Each row is shifted at random along 8 fixed directions that mean nothing.
Known rows, with every step that occurs
fera zegad lepef kera zepodor veke: [-320   14    8 -100   67  115  194   -6  -80  139  -43  124  -12 -210
 -119 -296 -367  -26 -412   -4 -215  -65  162  109 -241  281 -206  151
 -145  214  111  -42    9 -138  175 -315  120 -200  -74 -187  -50  160
  368 -151 -285  181  -40   97  228 -119 -143   59  276  138   24   79
   47 -190  -26    6 -346]
fera lepef kera zepodor fege: [-102 -173  -98  114 -299  183 -262 -260  184   43 -180  452  227 -104
  493 -164  792 -119 -210  256  131 -572  143 -759  538  110  128 -268
  295  152   66 -143 -162  468  123 -495 -285  171   45  215  167 -264
 -348  -17  184    5   13  223 -262  144   53  227 -105  -44 -185  256
  324  236 -145  349   14]
fege fera lepef kera rupa veke: [-131   18 -143  120  -24  -37   70   21  556 -430 -110   67  176  106
   57  291  444   39   30  305  323  -53 -201 -206  124  -95  277 -301
  186 -389 -126  174   58  247  -28   34 -126  175 -166  223 -263 -228
 -185  204  408  111 -347   -6  104  191  141 -194 -115 -379  187  -45
  234  505 -242  420  167]
zepodor sovu fera zegad: [ -23   78  -34  -40   15   59  -72  -99  191  -12  -25   53   48  -78
  130  -16  137   93 -266   78   -3 -134   19 -156  136  177  -23 -109
   48  -56  -49  147   -6   74  147  -35  119  -25   47  -20   80  -21
  108 -112  238  -33 -123   -3  -93   34 -115  -13  172  -31   28   94
   61   39  -78  209 -223]
sovu fera zegad lepef: [-121   65 -254 -134  -28    3    6 -346  411 -301 -119  147  198   82
  235  -60  296  350 -507  182  238  -54  -40 -283  127 -100  -46 -122
  232 -270   48  107   88  404  217    5  -76   92  -29   -5 -131  195
  164    8  339    8 -130 -158  -59  337 -255  -85  348 -526  -76  154
  149 -207  -97  562   87]
zepodor fera zegad veke fege lepef kera: [-132  -46  149 -188  199 -377  193    1  -40 -178  -25 -284   14  -83
 -427 -172 -698   96 -132 -128 -303  312   14  351 -249 -174 -347  272
 -425 -130  -21   54  153 -206  201  248  186 -214  -49 -179 -298  317
   72  -55 -163    2  -70 -265  481 -162 -225  290  448 -482  -94   16
  -89 -521  111   61 -249]
fera zegad veke zepodor sovu rupa: [ 173  -31 -267 -594 -407  223   26  -46  699 -170 -431 -118   53  385
  -89  240  414  141  -31  142  374  -39   55 -428 -196  -89  367  187
  320 -421  293  286  -34  256 -162   65  -98  -44 -291  184   24  306
   41  175  223  133 -237  -51 -177  -18 -148 -592  120 -384   98  341
   98  433   18  492   -6]
kera zegad lepef fera fege zepodor sovu veke: [  76  361   58  144  -11  258  162  183 -221 -195  198  343  131  315
 -244  -24  -37  190   48 -347 -328 -217  104 -303  225    2  307   60
   54  -90  -37   34 -233  119  -47   68  178  -37   27  151  163  -62
 -142 -199   73 -223  102  143  188  675  179  567  -36  -63 -277   34
  115  -89  -96 -332  251]
zegad rupa veke zepodor sovu fera fege lepef: [-115   20 -108  -75 -136  141   10 -185   51 -190  -15   55  166  134
   -9 -104  143  139 -148   81 -102 -194   84 -270   87   49   96  113
  129 -155  188 -111 -180  296  -40  -70  106  -37  -54   24  -37   21
   27    2   36  -63  -74  -71   -6  105  -50  199   88 -116 -175  158
   56  -49 -223  135   26]
zegad rupa zepodor fera lepef kera sovu veke fege: [ 231 -144 -218 -174 -327  184  -52 -166  145  214 -401   99    5  179
  198 -101  621  160  -92  243   11 -228  149 -375  -41 -106   16  225
  193    6  277 -136    0  233  -11 -355  -31  -83 -214  236   84  290
 -209   87 -159   26  168  -51 -388  101 -153   10   -7 -127 -203   53
  174    2 -143   73  -76]
fege zepodor veke sovu rupa kera: [ 205  235  200  351  265  -22  -32   32   28   68   40  266  -17   49
  257  143  341 -133   29  -64 -101 -331 -169  -61  265  -37   92  -45
  141  -10 -136   86 -321   69 -194 -107  130  -88  -46  250  242 -244
 -271 -163   69  -57  219   30   41  366  133   46 -217   63 -154 -188
  116  134 -223 -105 -145]
veke zepodor fege lepef fera zegad: [  43 -117  130 -188   78 -264  -71 -192  155   72 -119  -47  115 -244
  103 -447  -16   85 -370   82 -107   10   49 -103  275   14 -274  102
 -143  127 -123   31  273   90  458   81   17 -131  142 -151  -10  222
   42 -100  124  -35   45  -97  -96 -190 -368   48  225 -296 -211    6
  140 -352  107  255 -450]
zegad rupa veke zepodor fera lepef: [-311  239  -57  211  402 -137   69  203   76 -150  423   87  148   -1
  -38  -42 -433  283   40  129 -490  -76   39  215  -38  233   44  245
    9 -504  -46  297 -278  113  -21  296  377 -227  227  -33 -195  294
   81 -233   -8  185  -37  272  221  -91  173  362 -156 -104  -29  -28
   72 -119 -134  -93  390]
zepodor fera fege lepef kera: [  81   96  115    0  271 -156   33 -153  -58  162  -10  118   30  -85
   51 -405  -17  116 -355 -150 -320  -35  147   22   49 -137 -271  287
 -283  110  -15  -69   68  -28  290  -60  109 -225   12 -142   35  333
 -165 -164 -206   -8  256 -100   32  129 -265  302  277 -357 -376  -41
  -66 -635  -59   26 -180]
zegad rupa sovu zepodor fera: [ 118  138  -26  212  315  100 -141  256 -118  275  159  127    2 -215
  200 -490   87  -34 -172  101 -257 -236  164  -32  317  429   21  175
   54  202 -234  104 -115   62  243  -25  323 -120  164  -44  306   96
   62 -328 -172   16  297  268 -281 -136 -138  157 -238  193 -358  -79
  190 -148 -195 -321 -196]
veke sovu zepodor fera: [  28 -106  -84  334  -91   94   50  148  -60 -114 -134   34   -3 -113
  -63   48  570   73 -201  126  374  -73  -33  -47  367 -104   89 -297
   68  483 -432  -73  439    7   98   74  -10  106  166  103  192 -515
 -103   -6  363 -129  -98  254 -239  397   -4  -84  -17   -3   -6 -179
  101   60  -55  -66 -168]
rupa sovu fera fege zepodor: [ 151 -230   81 -112 -413  242 -141 -146 -109  143 -338  114   -5   24
   72 -141  463  -19  -42  143  135 -212  217 -505  302  -64   95   12
  128  417  183 -193  113  209   40 -212  -85  -47  -83  212  224 -320
 -169  -18   -4 -103  -39   -3 -320   56 -162 -104  161   51 -123  159
  -15    6 -126   89 -399]
rupa zepodor fera fege sovu veke: [ 218   54 -135 -102 -197  469   69  -97 -212  392 -255  212 -132  133
   41 -223  314  221 -362  -54 -235 -206  280 -138 -191   89  -34  376
   30  307  294 -193   82  -72   49 -466  216 -303 -161    3  241  184
  130    7 -337  -70  205  -19 -377  214 -181  -50  175  304 -141  -42
  -49 -251 -236 -249 -307]
rupa veke zepodor sovu fera: [ -80  406 -167  -81 -356  695   -6   11 -210   38    9  324   36  391
 -240 -267  208   20 -108 -289 -210 -488  385 -572   57  361  372  471
  302  145  385 -138 -574  238 -173 -199  292  -61 -120  162  294  193
  187 -306 -159 -276   46  153    0  745   79  615  277   78 -598  609
   80 -149 -273 -251  167]
sovu veke fege lepef fera: [-140   72  107  163   -6   67  189   74 -407  -23  -94   82  -45   11
 -190 -191  -43  319  -42  -29 -307  -59  211  187  -97 -166 -220  288
 -204  -48  185 -129  181  -10  105 -100  273 -245 -121  100 -151  170
  -61  -68  -90  -98  -16    0  120  313   25  488  261 -115 -252   12
 -120 -488 -192 -260  -35]
veke fege fera lepef kera: [-302 -189  342  389 -100  -20   29 -304 -274  -74 -175  159   66 -181
  183  -19  534 -264 -141  123  100 -228  -73 -128  346 -197 -249 -351
 -181  494   -3 -409   25  113   -7 -335 -150  101 -104  209   22 -629
 -433  -74  194 -113 -214  -85  202  395  103  402  283  -20 -168   68
  -69 -107 -230  270 -344]
zegad rupa zepodor veke fege sovu fera lepef kera: [-283  -56 -148  176  237   75   -7 -303  192  -52  209  237  119 -262
   83  -79   99   10 -495   95  -94  -65    1 -141   51  202    2 -164
 -128  155 -143   -5   74   47  108 -234  -28  -13   50 -313   -5 -112
   95   -4   17   84 -149  -50   69  -40  -61  137  226   27   87   45
  -35 -121 -134  327   20]
veke fege fera zegad lepef kera zepodor sovu: [  -5 -139 -213  173  122  145   52   60    8  249 -207  159 -206 -325
   73   85  233  328 -447  218  170    5  195  165 -254  -59 -200 -164
 -172  127 -151  158  672 -243  149 -385    8 -208   -4 -126   29   15
   99   88  -58  281  -18  230 -279 -124 -159 -362  231  122  404 -211
 -197 -176  -16  -26 -276]
rupa zegad veke fege sovu fera lepef kera zepodor: [-233 -224   41   48   54  -11   23   17  -98  229 -200   72 -119 -371
   74 -108 -151   59 -178  265  -34   10  209  149 -243  104 -302   -6
 -137  149  130   -9  261 -105  118 -356   96 -240 -138   14 -110   40
  101  -37 -235  240  -62   69   10 -317 -156 -150  250  126  228   28
  -85 -165 -117   43 -291]
kera sovu rupa zepodor fege: [ 336  -36  -20  -49 -148   -5  -55  220  -27   79 -185  -47  -14  147
   75 -132  142   69  136  138  -40 -186  110 -235  164  -93  111   95
   90  -32  -32  104    1  118   16   24   85  -42   12  262  124   -7
 -241 -114  -94   12  256   74 -170  -43 -142  -54 -295  -82 -138 -137
  216   23  -79 -199 -209]
fera lepef kera zepodor: [-119  -37   25  377   11   78   -5  -14  214  155 -299  557  -28 -179
  487  333  745  321  -92  327  338 -325  144 -150  111 -358  -77 -291
  184 -125   87  132  320  219  -24 -425 -171 -166 -106  435  -42 -185
 -410   80  277  350  -53  410 -283  424  180 -315   61 -186  295 -110
  -39   87 -191  239  224]
fera lepef kera rupa: [-211  141  -11    6 -103  136  252   11  154 -287 -105  104  -16  201
  -93  239  198   74  -35   22  198  -13   41 -111 -230 -249  165 -131
  -92 -200  154   88   35   50 -214  -71  -80   11 -305  174 -114  -85
 -169  -56  116  189 -267  -39  350  405   25  -97  222 -320   98  177
 -135   32 -152  329   96]
sovu zepodor veke fera zegad rupa: [ -51  -53  240   -1  205 -188   71  171   15  -56  -43 -215   50 -105
  116  -37 -199  -91  127  299 -112   87 -178  226  143   54 -130  -64
  -50 -117  -50  144  -43   77    9  151  150 -105  -90  159   -6 -111
   41 -187   45  185  -74  -22  117 -340 -105 -175 -187   48   33 -215
  133  177  -55   65 -418]
veke fera zegad lepef kera zepodor sovu rupa: [  99 -224  -45 -108  412 -316 -152   98  425  155  -25 -213   59 -366
  286 -276   60 -151 -138  421    4  140  -94   89   86  333  -84  -56
  -48  -93 -316  280   97   12  276   68   97  -35   16 -158   91  166
   -4 -122  -53  290   89   18 -235 -877 -332 -456 -334   18   84 -142
  173  254  -40  259 -369]
kera sovu fera zegad veke zepodor: [  52   -5 -141 -113 -257  142   32  -62  340 -144 -266  208  117  125
  -42   87  295  185 -122   66  301  -92   36 -426  222 -134  219   -9
  340   -7   22   83  207  271  -19   47 -141  -42  -30  242   39   14
   73   70  245   20  -85  161 -132  425  -81 -212  161 -319   21   69
  210  118   83  190   29]
rupa veke sovu fera lepef kera: [-184  -12 -213  -18   93   55  101 -367  322 -134   44   83   75  -56
 -105  -64  186   76 -590  -18  110   57   19 -155 -117    5   13  -64
 -178  230  -99  -68  231  -17  135 -114  -83   31  -41 -311  -65   48
   95   43   62  -31 -183 -208  111  287 -213   69  487 -310    8  121
  -67 -279  -80  435   10]
zepodor sovu veke fera lepef: [ -54  -61 -217   93  -54   70  135 -194  116   70 -248    1  -40   65
  159   44  574  356 -391  264  136  -15   26  137 -191 -188 -192   78
    5  117   48 -147  348    3   23 -149   76 -136  -18   33  -58  110
  -25   67   90   55  -40   20 -297  308 -166 -177  195 -119   51 -184
  -74 -219 -212  171  -77]
veke fege zepodor sovu fera zegad rupa kera lepef: [-141  119   70  239  196  -87  153  199 -176 -128   16    1 -134  -20
    0  181 -246  189   65  112  -82  -31   40  313 -279  -95 -169   13
  -47 -306   66  168  -56 -113 -176  -40  306 -108 -117  229 -151   -1
   -9 -181  -93  146  -38   -6  307   90   22   55   92  -64  116  -55
  -78 -224 -211 -103  -18]
fera fege zepodor sovu veke: [ 138 -123  -88 -329 -329  212  183   30   69  -39 -321 -146  -51  236
 -322   78   96  116 -115  -19   74   58  107 -123 -219 -105  116  162
  -17  118  149  -58  177  -88  -48  -58   30 -110 -175   39   24   -4
   28  132  -53  -59 -125  -78  -47   49 -129 -211  195  -61   93   50
  -13   80  -16   26 -272]
fera zegad veke zepodor sovu rupa kera: [-139  369 -104 -140 -120  245  100   29  410 -415   61  137   36  421
 -273  525 -148  100   82 -210   46 -239   21 -283 -224   20  457  102
  268 -612  294  381 -485  154 -451   90  122  -54 -210  211  -88   75
  136  -25  226  -21 -323  -44  470  498  250   39  278 -297  138  448
   -7  273  -91  249  343]
sovu veke zepodor fege: [  66 -329  178  168 -538   80   57   35 -342   -4 -495  -35  -23   67
  109   55  572 -145  138  240  236 -290  -45 -220  369 -293  -78 -203
  170  447   62 -395  137  124 -152 -250 -120   73  -64  519  116 -617
 -356   43  124 -142   -9  106 -105  273   51   44 -157  145  -61 -158
  234  189  -96 -128 -506]
veke fera lepef kera zegad: [   5  280  419   90  220 -275    8  266 -185  194 -102  111  -64  -26
  163 -130 -217   73  328   -9 -397 -208  137  160   17 -136 -363  288
  -73 -440  252  160 -348   16   57   -9  306 -294 -162  461  -98  450
 -352 -398 -113   98  244   91  248  220  -10  495  108 -406 -388  107
   77 -355 -140 -175  -94]
zepodor sovu veke fera fege lepef: [-224 -225 -192 -312 -347   46  107 -164  149 -295 -278 -303   55  153
 -306  132   29  241 -106  211   88   58  109  -29 -296 -122  -41  179
    1 -245  321  -96  126   77  -68   -5   81  -66 -165    9 -311  108
  116  202   77  -32 -377 -182   72  -98  -99    3  377 -294  105  276
  -92  -11 -109  316  -83]
sovu rupa kera lepef fera zegad veke: [ -47  442  175   86   16  185  188  -37 -137 -132  -23  344   86  315
   57 -137   -8  117  -96 -282 -247 -230   71 -147   65  -34   27  123
   28  -91  226  -13 -275  196   -1 -105  163  -89 -190  254   86  120
   27 -252   12 -129   66  -54  301  780   17  366  221 -155 -346   33
   69 -252 -190  -88    0]
fege lepef fera zegad veke sovu zepodor: [ 245   28   72   88  186    3  -68 -152   55  157   -9  308  149  -79
  179 -319  288   56 -257  -55  -86 -150    6 -311  463   10   24   28
  109  309 -218  -33   76  225  235  -36   -6  -96  107   14  307    2
 -104 -133   55 -113  320   81 -272  289 -169   90  -30  -70 -317 -148
  207 -153   -6  -47 -123]
zegad sovu zepodor veke: [-138   48 -104 -373 -179  240  211  127  103 -169  -21 -105   64  180
 -493  -69 -443  -19  -92 -111 -125  -20  135 -148 -203  236  237  260
   31  -20  176   67 -178  -14  -55   41  118  -74 -115  -93  -38  135
  333  -65 -145  -12 -187   30  303  -11  -45  103  215  -68  -32  297
  109   85   35   -6 -104]
lepef fera zegad veke sovu rupa zepodor: [ 112   34 -104   -3  -22   82 -107  -70  505 -202  -24  202  206   75
   79   40  370   27  -68  130  249 -180  -62 -528  428   40  409 -149
  295  -65 -175  255   35  388   39   99 -112  112   12  133  116 -170
  -17   29  363  -17  -79   44 -146  236  -10 -209 -105 -235  -23   37
  286  355  -40  282   79]
fera zegad sovu rupa veke fege lepef kera zepodor: [ -74   97   93  250  245   21 -188 -141  164   80  175  569  252 -279
  397 -277  219 -152 -144   48 -188 -414   46 -508  544  275  107 -168
  176  -20 -112   43 -288  388  169 -315  -39    5   28   78  196 -108
 -181 -183   33   86  191  175  -42   90   61  301 -174   -1 -228   71
  303  102 -151  106   91]
zepodor fege lepef fera: [-384  256   -1  351  291  158  145  207 -450  -80  326  251  -38 -147
 -215 -144 -471  408 -105  -83 -588 -148  312  273 -175  168 -116  240
 -258 -359  126  144   36  -86   94 -102  434 -317   41 -122 -208  219
  171 -177 -148   25  -99  208  293   93  195  683  220   98  -64   85
 -212 -490 -213 -366  218]
fera lepef kera sovu zepodor fege: [ 140   51   62  207 -158  106   15  158 -200  -12  -32  232   21  181
   56  149  235  158  187  -10  -86 -314  142 -306  206 -213  152 -117
   73  -47   17   24 -100  128 -143  -69   30  -33   48  366  127 -229
 -458 -146   58  -41  137  236  -11  400  155  317 -152  -48  -57  -30
   68  -10  -91 -210  155]
fera zegad veke sovu: [ 372  -62  257  304  649 -548 -116  190   71  177   91  -89   94 -224
  295 -112 -112  -83  170  237 -359   73 -334  273  407    2 -220 -117
 -154  -86 -508  220  152  -61  226  172  125  -96  175   99   99   -8
 -289 -139  -27   64  392   55 -103 -346  -85   61 -519  -33  -41 -677
  296  155   75 -253 -413]
rupa veke fege sovu zepodor fera zegad: [ -27   70  205  -28 -113  -44    8  299  -90   38 -153  -75  -84  100
 -112  307 -277  272  393  133 -257 -132  103  179 -106  -63 -111  199
   73 -477  267  301 -168  -19 -104  127  370 -307  -37  429 -148   87
  -57  -95  133   60 -170  171   64  -38  220  118   71  -20  156   77
  -11  119  -56 -181  -83]

Rows
[-146  286  276  239  197  -78  -27  120 -338 -214  281  162  192  120
  114 -200 -345   -9  201  -18 -423 -253  -27 -123  374  137  -16  -26
   74 -259   22   85 -573  312  -18  150  301   33   66  288   36 -111
 -108 -460   32  -93  127   15  372  269  102  653 -139  -53 -386  103
  182 -149 -202 -165   27]
kera rupa zepodor fege sovu fera zegad lepef
[ 150 -247  -18 -295 -638  161  244  -24  262  -80 -767 -143  -51  278
 -185  245  851  103 -140  144  723  -11   39 -200 -101 -530   28  -91
  106  396   94 -212  443   32  -33  -91 -273   23 -250  354   -9 -250
 -298  247  320  -16 -250   36 -232  528 -148 -530  315 -392   55   39
   15  181  -39  334 -328]
fege fera lepef kera sovu zepodor veke
[  82  -73  137  -49 -198    1  119   86   83 -180 -330 -102  -23    4
 -136   85  287 -123  -44   42  400  -21  -33 -174  172 -243   15 -302
 -101  219  -96  -71  346    5   17  -57 -187  128 -204  204   65 -271
 -165  -16  201  -48 -160  -67  138  362 -206  -56  290 -390  -52   15
   54    1   27  158 -463]
fege zepodor veke fera lepef kera zegad sovu
[-199   74  225  155 -230  -29  110  153  -10 -557   -8  140  226  197
 -359  262  -22  -62  321 -143  214 -125   -9 -396  375 -276  313 -321
   70  -11  -85   -3  -91  275 -152  228 -110  203  -55  410  -91 -529
 -338  -87  409 -181 -272   76  491  735  256  409  126 -457  -87  246
  153  180   -6   94  283]
rupa zegad veke sovu fera fege lepef kera zepodor
[   6 -152   38 -209 -179   15  -27 -138  208  -43 -117  -28  167    7
  -97 -301   65 -300  -41   89   31 -130   -2 -467  270  167  198  151
  174  231   45 -160 -177  235  -16  -17  -55   35  -93   82   82  -45
   -3  -65  -92  -47   18  -84   66  -51 -161   56  -31 -124 -249  202
  312  147  -30  167 -253]
fera fege lepef kera sovu rupa veke zepodor
[ 184   89  240  172  412 -405  168  286   -6 -250  120 -176   92  -80
   -3  -46 -187  -32   94   45  -77  217 -283  241  254 -213  -76 -302
 -266 -116 -459  149  184  -34  122  319   57   42  -16   52   21 -161
 -250 -182  117   71  146 -120  256  -22 -207    9 -288 -287  -84 -488
  166  -55   -3  -72 -273]
zepodor veke sovu fera fege lepef kera zegad rupa
[-395  134  183  361  120  239  199   40 -357 -254  247  236   51 -163
  -61  115 -260  -63 -108  -10 -208  -98  -77   59  126  155   31 -377
 -165   57  -47    8  -53   29 -132 -189  101  -41  -92   -8   50 -549
  180 -178   81   94 -293   37  430  138  184  239   73  405  170  -88
  -72   73 -144  -51 -206]
lepef kera zepodor veke fege fera zegad rupa
[  96    1  158  256  -27   47   88  178 -206   81 -235   89 -128  -19
   21  114  271   33   66  106  133 -145   79  -21   19 -233  -95 -181
 -107  100  -26  -25  223  -79  -64 -207   20  -62 -168  352   27 -187
 -325 -100  -34   71   41  114   40  354    2  107   97  -97   10 -117
  -46  -84 -110 -162 -258]
rupa veke zepodor fege fera zegad lepef kera sovu
[-164  -76  213  -54 -175  140  101 -217 -161   89 -298   46  -94  -62
   26  -43   99 -143 -190    5  -22 -232  107  -50 -127  -81 -243   60
 -128  123  368 -224  -85    0 -100 -432   41 -172 -319  137   -4  -80
  -31  -18 -152   31 -113 -164  204  105  -75  116  431    6  -78  179
 -122 -188 -171  133 -489]
fera zegad sovu rupa veke zepodor fege lepef kera
[-138  222 -188  -24 -141  463    6   34  -48   61    6  259   13    4
 -111 -402  188  -73 -358 -145  -96 -327  266 -370  132  436  217  284
  194  254   96  -81 -216  118   58 -195  170  -71  -33  -61  252  197
  325 -220 -127 -101    9  197  -33  312  -86  311  208   82 -426  391
  168 -153 -113 -100 -105]
lepef kera rupa zegad sovu veke zepodor fera
[ -92 -107 -119    5 -299  132  127  160   -3 -383 -171 -292  -30  104
 -375   93  112  -86   22  118  395   84   17 -103  -45   -3  215 -216
  -28  210 -112  -92  225  -35 -124  106   61  206 -164  119  -52 -414
   59   23  121 -130 -321 -133  181  196 -132  -80  163 -117   61  105
    6  135 -181   44 -229]
zegad veke zepodor fege lepef kera rupa sovu fera
[  61   -8 -154   53 -262  279  174   63 -180   31 -142   25 -139  105
 -171   39  177  228 -180    2   58  -43  208 -113 -126  -96  137  -57
 -104  297   56 -101  400 -123  -62 -161   43  -70  -68   42  134 -138
   85  -32  -84  -10  -74   52  -84  281 -163  -65  160  116  152 -136
 -126 -186  -50 -176 -237]
lepef kera zegad sovu rupa veke zepodor fera fege
[ -35  -88   34   87  247 -118   52 -194  117  183 -198   -6  -96 -214
  220  -86  227   79 -388  182    3   85  -23  237 -165 -106 -353   29
 -219  123   -4  -35  308 -123  144 -209   53 -208 -136  -73  -53  147
  -30    4  -75  135    7 -145  -71  -47 -265 -192  298 -131   49 -169
 -127 -309 -149  237 -352]
fege sovu rupa zegad veke fera lepef kera
[ 270  -87  -17 -302 -359   31   42  207   -5  -26 -346 -140  -42  304
 -147   11   61  279  194   79   53  -77  256 -237  -55 -287   80  184
   42 -158  217  120  130   97   13   90   40  -74  -87  337    0  192
 -235  -56  -17  -23   40   49  -88  104 -158   10   75 -348  -92  119
   63 -141   49  -68  -75]
kera lepef fera zegad sovu zepodor fege
[  28  -28  239  -54 -268  261  193    0 -358  167 -293  -62 -129  197
  -75   -3  252 -216  112   -9  -88 -190   70  -11 -204  -52  -25  127
 -114  317  334 -290 -211  -62 -294 -341  144 -133 -377  263  237 -219
 -161 -154 -255   -9   21 -107   90  167  -16   17   21  337 -155   49
 -120  102 -225 -153 -486]
fera fege lepef kera zepodor veke sovu rupa
[  20  294 -221 -113  -80  374  -50 -116  356  127 -182  496   -8  164
  249  -81  389  333 -268   59  137 -345  319 -488  -43  -21  203  255
  356 -285  346  279 -132  365   -2 -264   29 -188 -206  219   66  420
  115 -106   -9  222   87  136 -225  448 -116 -228  268 -311 -153  303
   41 -154 -209  240  217]
sovu fera zegad lepef kera rupa zepodor
[-154  212 -163   71  -40  234  155  -11  139 -467  101   90   82  274
 -377  339  -68  107  -45 -133   14  -39  -71 -197 -102  -21  332 -130
    6 -271    3  154  -17   59 -228   41    8   67 -149   26 -106  -88
  126   51  196 -118 -303  -83  405  532  163  287  271 -218   70  178
   11  162  -30  101  182]
fege fera lepef kera rupa zegad veke sovu
[-238  -11   29  224   17   75  375  -71 -172 -133 -112  -51 -187  -68
 -293  237  -29  182 -400  -63  214  168    4  325 -318 -331 -198 -202
 -355  381  -66 -140  552 -318  -96  -92   17 -109 -113  -71 -119 -280
  109    7   64   16 -265  -97  317  535 -115  -56  587 -116  285 -171
 -304 -439  -52   62 -257]
rupa zegad sovu zepodor veke fera lepef kera
[  -1 -247   30 -362  -95 -176  -18  278    9   40 -113 -432  -61  -18
 -309  -94 -494   68  261  220 -212  157  270   46 -229  124   -2  219
 -199 -141  180  182   68 -126   97  182  186 -133  -54   33 -130  258
    7 -134 -234  104 -158   -1   97 -660 -210   42   86 -143  111  200
  -61  -29   86  -16 -258]
lepef kera zegad sovu zepodor fera fege
[ 491  229  -41  287  544 -289   24  104  431    7   30  187  109  -70
  454 -104  392  152 -188  125    3  -28 -311   38  362 -131   18 -200
   78 -290 -501  228  218  141  266   65   60  -17    2   73   97   74
 -254   31  156   91  418  -45 -269  148 -212 -301 -479 -301  -72 -736
  363   43 -221  -72 -103]
fege lepef kera zegad sovu rupa veke
[-274  255  152  491  259  167   63   69 -161 -167  348  420  102  -99
  127  -15  192 -200  -19  -70 -141 -249  -19 -216  300  190  235 -347
  -75   74 -208   20 -283  103 -132 -128   51   88  -21   64  199 -468
 -244 -319   93   77  -65  196  308  317  217  352 -154  186 -106   53
  -31  128 -263   11  101]
fege zepodor sovu fera lepef kera rupa
[  23   65 -270  -48  525 -209   61  -96  407 -218  276   28  154 -335
   83 -344 -241  161 -622   75  -53  293 -120   -2  114  134  -17 -186
 -196 -155 -456  260  421   36  405  125  -49    3   62 -525  -20  281
  310  -60    7  192   90 -203   57 -307 -523 -201   49 -351   20 -264
  163 -325   60  325 -125]
veke fera fege lepef kera zegad rupa
[ 238 -239  -64 -214  -21 -112  -76 -132  415 -153 -124 -141  179  -89
   98 -165  322 -228 -231  157  205  102 -233 -328  363  118  178 -261
   41  189 -379   52  151  162  184  113 -165  170   18 -156  235 -272
  -58   59  214  -20  -23 -169 -172 -400 -306 -421 -229  -38   11 -135
  256  375   39  359 -456]
fera zegad veke fege zepodor sovu rupa
